Below are the code and all the weights of a small trained network. Each question names an input and a class and asks about switching units off, where a switched-off unit gives its printed mean instead of its output.

import numpy as np


def w(rows, s, z=0):
    codes = np.array(rows[::2]) - 128.0
    scale = np.full(codes.shape[1], s)
    scale[-1] = z or s
    return codes * scale


def f(y):
    return np.maximum(y, 0)


def log_softmax(a):
    a = a - a.max(-1, keepdims=True)
    return a - np.log(np.exp(a).sum(-1, keepdims=True))


def net(x, mask):
    res = np.array(x, float).reshape(1, 5) / 4 @ E
    y = f(res @ A[0][:, :-1].T + A[0][:, -1])
    res = res + np.where(mask, y, B[0][:, -1]) @ B[0][:, :-1]
    return log_softmax(res[-1] @ U[:, :-1].T + U[:, -1])


A, B = {}, {}
E = w([
[119,117,135,109],'x0',
[137,137,122,144],'x1',
[217,212,221,76],'x2',
[81,98,250,209],'x3',
[225,13,140,140],'x4',
],0.012)
A[0] = w([
[118,73,92,140,219],'N1',
[89,160,8,117,246],'N2',
[157,86,193,176,52],'N3',
[23,134,148,155,165],'N4',
[173,159,103,70,202],'N5',
[226,71,169,142,212],'N6',
[200,197,202,119,244],'N7',
[69,105,226,197,254],'N8',
[144,46,104,132,192],'N9',
],0.013,0.0049)
B[0] = w([
[138,99,90,198,194],'N1',
[50,124,81,88,254],'N2',
[85,77,134,134,191],'N3',
[119,190,160,160,212],'N4',
[197,135,92,83,197],'N5',
[95,8,95,102,221],'N6',
[116,134,173,38,234],'N7',
[95,142,186,170,252],'N8',
[158,104,89,165,199],'N9',
],0.014,0.017)
U = w([
[22,58,104,74,252],'0',
[100,171,142,218,207],'1',
[196,67,25,171,72],'2',
[171,52,145,249,58],'3',
[159,201,121,42,126],'4',
[141,171,232,92,35],'5',
[237,51,92,74,72],'6',
],0.011,0.0037)

Each question gives the input, the list of numbers given to net, and the class t.
The units are the neurons (one row each of A and B). Each row of codes is followed by its name. A weight is (code - 128) times the scale printed after its matrix; where a second scale follows, it is the last column's (A, B and U).
mask holds one flag per neuron, in row order. A switched-off neuron (its flag False) gives its mean, the last column of its row in B, instead of its output. The means were averaged over made-up inputs and are rounded, as every weight is.
A unit's drop is (log p(t) with every unit on - log p(t) with that unit switched off) / (log p(t) with every unit on - log p(t) with every unit switched off).
unit that matters most: the unit with the biggest drop
k most important neurons: the k neurons with the biggest drops, biggest first
drop of u: that unit's drop, to one decimal
input [-4,-1,8,-7,1], class 6: 2 most important neurons => N5, N4
input [-8,-4,8,6,3], class 0: unit that matters most => N6
input [-8,-2,-8,1,-2], class 1: 3 most important neurons => N6, N4, N7
input [-7,-5,0,3,5], class 3: 3 most important neurons => N2, N7, N9
input [1,-5,5,-6,1], class 6: 2 most important neurons => N4, N5
input [-1,-4,0,5,1], class 3: 3 most important neurons => N2, N7, N8
input [-6,5,-4,1,8], class 3: 3 most important neurons => N2, N5, N3
input [5,0,7,-1,5], class 6: 2 most important neurons => N2, N5
input [2,-4,1,-5,-2], class 4: 3 most important neurons => N6, N5, N3
input [-6,0,4,0,-4], class 4: drop of N8 => 0.2
input [6,0,-8,6,-1], class 1: drop of N2 => 0.0
input [-7,7,7,6,6], class 0: drop of N6 => 1.6
